Group and class of each row
4, -3, 4, -22, -6, 19, -3, 28, 15, 14, -15, 6, -32, -22, -1, -13, 6, 5, 16, -9, 6, -3, -33, -9, 4, 15, 32, -9, 11, -6, 17, -1, 9, -9, 3, -11, 12, 1, -6, -9, -12, -11, -17, -63, 3, -5, 0, 27, -24, -24, -11, 7, -35, -2, -4, 3, -8, 22, 14, 8, 2, 10, -8, 19, 5, 14, -3, -22, 0, -3, -9, -13, 7, 12, 0, -11, 0, 59, -51, 6, -34, -7, 13, -11, -15, -2, 4, -23, 6, -27, -6, -1, 11, 2, 7, 2, 16, -5, -20, 1, 2, 26, -25, 4, 6, 18, 2, -6, -4, 10, 1, 14, 0, 1, -1, -11, -11, 36, -3, -2, 3, 12, -35, -8, -68, 7, -3, 1, 13, -64, 7, -2, -3, -11, -21, 24, 15, -19, -8, -2, 2, 16, -6, 4, -3, -8, 23, 10, -1, 22, -2, 18, 1, 0, -10, 21, 12, 1, -24, 0, -13, 1, -3, 14, -5, -8, -6, 11, -9, -4, -22, 9, -7, 11, 5, -32, 6
W:N
15, 5, -17, -19, -9, -3, -11, 45, -4, 13, -12, 29, -5, -14, 1, -9, 3, -46, 27, -4, 12, -12, -20, -15, -9, 25, 33, 4, 9, 14, -9, -19, 24, 9, -2, 5, -16, 41, -28, -20, 1, -8, -19, 21, -17, -16, 2, 6, 25, 3, 11, -5, 71, -10, 8, -64, -8, 9, -3, -18, -11, 33, -11, 12, -8, 16, -67, 18, 6, -13, 91, -3, -32, 3, -1, -8, -4, 96, 22, 5, 26, -11, 2, 8, -4, -4, 24, 1, 10, -7, -30, 5, 34, 3, 9, 9, -16, 5, -4, 6, -5, -1, -84, 16, -2, 20, 6, 17, -7, 1, -1, 9, 5, 19, 0, -18, 1, -10, 27, 9, 3, -22, 10, -9, -57, -11, -4, 0, 1, -21, -12, 16, -5, 11, -18, -5, 28, -89, -7, 36, -19, -12, 0, -2, -14, -20, 15, 9, 7, 4, -8, 11, 11, 2, -26, -4, -13, -2, 8, -6, -32, -14, -5, 22, -24, 3, 1, 17, 18, 11, -71, 8, -23, -3, 9, -53, -7
R:X
5, -27, -11, -23, -16, 25, -29, 46, -2, 11, -3, -7, -14, -22, 1, 3, 19, 10, -3, 0, 7, -15, -27, 9, -3, 3, 21, -8, 11, 4, 9, 0, 1, -12, 2, -7, 22, -18, -15, 1, 23, 1, -19, -4, 2, -1, 5, 23, -1, -41, -13, 4, 32, -29, -2, -8, -10, 34, -13, -22, 8, -5, -9, 16, 28, 6, -16, 8, 11, 6, -12, -6, -8, 9, -8, -11, -11, 67, -57, 20, -78, 24, 9, 4, 4, -5, 13, -25, 10, -71, -21, 3, -23, -2, -1, 18, 4, 15, -27, -2, -4, 23, -8, 1, -5, 14, -4, 0, 2, -9, 1, 29, -4, -10, 5, -10, -11, 43, -17, 1, 5, 5, -40, -5, -65, -1, -14, 7, -5, -68, 18, 30, -2, -14, -37, 51, 24, -49, -4, -19, -5, 9, -17, 4, -5, -15, 22, 7, 8, 39, 4, 13, -15, -10, -11, 15, 17, 4, -7, -1, -22, 7, -10, 3, -24, -4, -8, 28, 8, 16, -12, 12, -7, 12, 5, -6, 18
W:N
0, 6, 13, -13, 0, 2, -12, 31, 6, 1, 0, 39, -11, -17, -10, 5, 7, -46, 0, 6, 16, -11, -21, -4, -7, 21, 23, -1, 11, -3, 0, -9, 14, 3, 6, -3, 19, 73, -24, -13, 3, -6, -6, 69, 2, -15, 12, 13, 51, 6, -9, -2, -12, 1, 1, 1, -14, 25, -10, -22, -10, 44, -23, -30, -18, 10, -70, 39, -4, -6, 84, 6, -10, 7, -8, -9, -3, 96, 8, -5, 25, -4, 0, 16, 26, -12, 21, 0, -1, 38, -36, -6, 62, 4, -5, 11, -71, 7, -10, 1, -1, 13, -38, 11, 3, 11, 10, -6, -11, 34, 0, 32, -8, 2, -4, -24, 0, -14, 30, 1, -9, 17, 1, 3, -10, 8, -15, 9, 0, 5, 6, 11, -23, 7, -4, -13, 33, -41, 7, 23, -24, -3, -4, -3, -6, -3, 30, 0, 10, -1, -4, 12, 21, 15, -14, -9, -21, -1, -7, -2, -19, 5, -13, 1, 5, 2, -5, 4, 15, 35, -71, 13, 9, 15, 16, -57, -5
R:X
15, 8, -21, 15, 6, -26, -4, -14, 1, 2, 1, 29, 12, -14, -1, 4, 6, -31, 11, -10, 8, -3, 2, -2, -12, 2, 23, 2, 3, -11, -18, -8, -1, -14, -1, -1, -9, 95, -22, 32, 23, -2, 0, 44, 0, -16, -18, -5, 30, -4, 21, 4, 32, 1, -8, -11, 6, 16, 18, -39, -23, 22, -11, 14, 5, 5, -29, 44, -13, 20, 31, 7, -7, -10, -2, 3, -8, 86, 39, 15, -2, 19, 10, 8, -3, -10, 14, -2, -16, 44, -29, -21, 35, 4, 4, 14, -27, 12, 7, 0, -5, -42, -39, 6, 15, 10, -1, 1, -5, -10, -1, 9, -19, 2, -4, 1, 6, -8, 8, -6, -5, -10, -8, -3, -5, 34, 6, -8, 14, 12, 12, 1, -1, 6, 13, -24, 27, -47, 6, 26, -18, 6, -6, 5, -4, 8, 4, 11, 5, 4, 3, 5, 8, -11, 2, -25, -28, -3, 7, 3, -1, 4, -10, 7, -5, 9, 6, 11, 28, 10, 4, 9, -3, -1, -9, -49, -63
R:H
-3, -17, -17, -3, 8, -4, 11, -16, 4, 12, -15, -1, 11, -9, 3, 1, -8, -48, 5, -22, -9, 3, -6, -6, 3, 4, 12, 0, 1, -18, -31, 4, 16, -1, -4, 7, -7, 60, -22, 3, -11, -15, -12, 68, -3, -10, -15, -1, 15, -1, 8, -1, 31, 4, -11, -10, 13, 6, 46, -22, -18, 5, -15, 11, -1, 8, -31, 24, -10, 3, 38, 11, -17, -6, -6, -8, 2, 65, 28, 9, 14, -14, -11, 5, 1, -11, -4, 1, -9, 38, -31, -13, 28, 6, -1, 24, -18, 10, -1, 15, -11, -51, -88, 7, 20, 11, 5, 14, -8, 0, -12, 2, -27, -4, -9, -11, 5, -6, 51, 3, -6, -5, 2, -18, 12, 34, 11, -12, 14, 17, 1, 44, -34, -21, 17, -32, 19, -21, 8, 39, -18, -5, -2, 0, -4, 1, 8, -7, 17, 22, 4, -15, 10, -19, -12, -15, -35, -5, -3, -5, -15, -2, -8, -8, 15, 25, 9, 10, 33, -5, -3, 8, 15, 7, 15, -78, -52
R:H
4, 2, -23, 4, 4, -12, -16, 7, 8, 2, 0, -2, 9, 1, 1, -1, -12, 9, 6, 1, 0, 2, 22, 4, -4, 8, 13, 18, 23, -2, -5, -3, 1, 8, 0, 5, -2, 22, 6, 1, -20, 0, -4, 22, 3, -4, -6, -12, 15, -1, 19, -6, -19, -2, 2, -3, 0, -18, -26, -33, -9, 13, -4, 11, 18, -5, -22, 34, -2, -18, -5, 3, 3, -4, 4, -2, 3, -20, 44, 14, -4, -13, -5, -24, 0, -14, 2, 12, 13, 10, 0, -9, -19, 0, -14, 7, 40, 10, 21, 6, -1, -25, 1, 1, 5, 3, -6, -1, -7, -27, -10, -8, 7, 8, 4, 2, 8, 8, 12, -9, 4, -23, 4, 2, 32, -4, 16, -7, 12, -3, -6, 7, 0, 4, 4, -52, -3, -34, -3, 17, -15, -12, 9, 0, -17, 6, -8, -11, -13, 5, 8, -16, -34, -18, -13, -20, -19, 8, 12, -1, 16, -1, 2, 18, -20, 17, 12, 17, 21, -17, 3, 11, -4, -6, -11, -6, -31
V:B
1, 2, -27, 2, 15, -8, 0, 21, -1, -2, -4, 43, 16, -10, -5, -2, 49, -40, -8, -25, 8, 1, 5, -5, -14, -18, 25, -22, 24, -9, -15, 2, 5, -5, 4, -1, -33, 3, 25, 16, 30, -9, 1, -74, 5, -14, -37, 12, 34, -36, 7, 2, 96, 13, -22, 7, 3, 22, 53, 20, -1, 22, 9, 50, 34, 12, 6, -3, 1, 42, -19, 11, -7, 16, -11, -4, -23, 96, 13, 10, -40, 28, 1, 34, -21, -26, -5, -2, -3, -13, -39, -19, -12, -5, 13, -11, -72, 11, 5, -2, 5, -37, -46, 3, 15, 3, 2, 6, 3, -5, -22, 21, 25, -6, -5, 39, 6, 50, 6, -8, -7, 11, -7, -13, -96, 58, -4, -14, 30, -49, -22, -18, -15, -1, -17, 1, 38, -31, 4, 8, -10, 6, -23, 4, 14, -1, 21, 17, 13, 45, 13, 9, 2, -13, 4, -1, 0, -7, 6, 9, -17, -3, -1, -8, 7, -19, -4, 9, 12, -18, 29, 11, 19, 5, 1, -65, -53
A:M
9, -12, 37, -29, -5, 25, -1, 40, -5, 9, -9, -18, -30, -11, 4, -9, 10, 10, 24, 1, -5, -2, -19, -3, 13, 21, -4, 3, -6, 6, 7, -20, -6, -22, -15, -30, 27, -35, -20, 2, -45, -14, -9, 23, 14, 8, 6, 29, -14, -28, -27, -7, -34, -11, 6, -2, -14, 12, 33, -45, 9, -25, -18, -25, 7, 4, -34, 5, 12, -12, 18, 9, 15, 6, -7, -3, -17, 22, -86, 0, -27, 27, 2, -10, 30, -12, -17, -37, -12, -6, -29, 5, -28, 7, -14, -14, 33, 16, -30, -3, -1, 84, 13, 2, 18, -6, -10, 33, -3, 19, 9, 10, -66, -22, 17, 3, -24, 32, -26, -1, 2, 31, -36, 4, 36, -13, 0, 1, -27, -47, -1, -2, -10, -17, -20, 63, 25, 5, -8, -29, 2, 13, 5, 1, -17, -13, 11, 5, 15, 3, 0, 24, 21, 4, -4, 19, 38, 10, 8, 4, 22, -11, -3, -26, -7, -3, -17, 5, -2, 1, -17, 10, 16, 0, 1, -24, 27
W:P
12, 3, 14, -21, 1, 17, -11, 30, -8, 12, -2, 12, -14, -37, 12, 1, 17, -19, 19, -9, 8, -7, -29, -1, -11, -1, 9, -9, -3, 8, 6, 0, 8, -10, -8, -8, 13, -3, -18, 2, -6, -12, -20, -13, 4, 0, 6, 39, 7, -28, -10, -9, 47, 4, 1, -7, -17, 35, 1, -18, 4, -11, -17, -9, 21, 25, -29, 14, 14, 7, 21, -5, 6, 13, -14, -17, -16, 77, -63, 2, -42, 15, 9, 9, -2, 2, -11, -26, -4, -37, -19, 8, -8, 27, -2, 10, -6, 11, -16, 1, -10, 36, -23, 5, 18, 13, -1, -2, 10, 1, 12, 21, -13, -4, 5, -14, -12, 47, -1, -1, -1, 11, -28, 2, -69, -1, -13, -8, -11, -60, -5, -7, -15, -12, -16, 48, 36, -39, 1, -19, 9, 15, -4, -3, -9, -39, 16, 15, 5, 16, 3, 28, 12, 7, -2, 13, 31, 17, 2, -1, -8, -10, -1, -27, 1, -12, -6, 5, -1, -7, -9, 16, 4, 21, 5, -30, 15
W:N
